Below are the code and all the weights of a small trained network. Each question names an input and a class and asks about switching units off, where a switched-off unit gives its printed mean instead of its output.

import numpy as np


def w(rows, s, z=0):
    codes = np.array(rows[::2]) - 128.0
    scale = np.full(codes.shape[1], s)
    scale[-1] = z or s
    return codes * scale


def f(y):
    return y / 2 * (1 + np.tanh(0.7978845608 * (y + 0.044715 * y**3)))


def log_softmax(a):
    a = a - a.max(-1, keepdims=True)
    return a - np.log(np.exp(a).sum(-1, keepdims=True))


def net(x, mask):
    res = np.array(x, float).reshape(1, 2) / 4 @ E
    y = f(res @ A[0][:, :-1].T + A[0][:, -1])
    res = res + np.where(mask, y, B[0][:, -1]) @ B[0][:, :-1]
    return log_softmax(res[-1] @ U[:, :-1].T + U[:, -1])


A, B = {}, {}
E = w([
[162,216,72],'x0',
[6,171,141],'x1',
],0.017)
A[0] = w([
[53,136,190,197],'n0',
[202,184,58,217],'n1',
[232,173,75,127],'n2',
[184,221,71,207],'n3',
[121,4,185,164],'n4',
[118,106,191,165],'n5',
[49,195,141,253],'n6',
[159,114,53,164],'n7',
],0.014,0.0051)
B[0] = w([
[120,48,98,219],'n0',
[165,185,226,232],'n1',
[94,106,173,234],'n2',
[175,234,152,231],'n3',
[252,28,129,248],'n4',
[172,42,116,175],'n5',
[134,128,47,233],'n6',
[101,111,192,177],'n7',
],0.013,0.017)
U = w([
[171,150,81,118],'0',
[76,116,157,2],'1',
[2,88,81,144],'2',
[191,62,130,149],'3',
[89,162,234,186],'4',
],0.015,0.0079)

Each question gives the input, the list of numbers given to net, and the class t.
The units are the neurons (one row each of A and B). Each row of codes is followed by its name. A weight is (code - 128) times the scale printed after its matrix; where a second scale follows, it is the last column's (A, B and U).
mask holds one flag per neuron, in row order. A switched-off neuron (its flag False) gives its mean, the last column of its row in B, instead of its output. The means were averaged over made-up inputs and are rounded, as every weight is.
A unit's drop is (log p(t) with every unit on - log p(t) with that unit switched off) / (log p(t) with every unit on - log p(t) with every unit switched off).
The circuit of an input: a set's keep is (log p(t) with only the set's units on - log p(t) with every unit switched off) / (log p(t) with every unit on - log p(t) with every unit switched off). Starting from all 8 units, units are removed one at a time, each time the one whose removal leaves the highest keep (on an exact tie, the one counted first), for as long as the keep stays at least 0.8.
circuit, biggest first: the units of the circuit, biggest drop first
top k neurons: the k neurons with the biggest drops, biggest first
drop of u: that unit's drop, to one decimal
input [5,8], class 2: top neuron : (n4)
input [7,3], class 4: top 2 neurons : (n1 n4)
input [4,6], class 0: top 2 neurons : (n2 n3)
input [0,-2], class 4: circuit, biggest first : (n4 n6)
input [2,3], class 0: top 2 neurons : (n2 n7)
input [-4,7], class 2: top 2 neurons : (n1 n3)
input [5,3], class 0: top 2 neurons : (n6 n2)
input [3,2], class 0: top 3 neurons : (n2 n6 n7)
input [2,2], class 0: top 2 neurons : (n2 n4)
input [6,4], class 0: top 3 neurons : (n6 n2 n7)
input [1,2], class 2: drop of n3 : 0.2
input [5,6], class 0: drop of n6 : 0.1
input [4,4], class 0: drop of n6 : 0.1
input [6,5], class 0: circuit, biggest first : (n6)
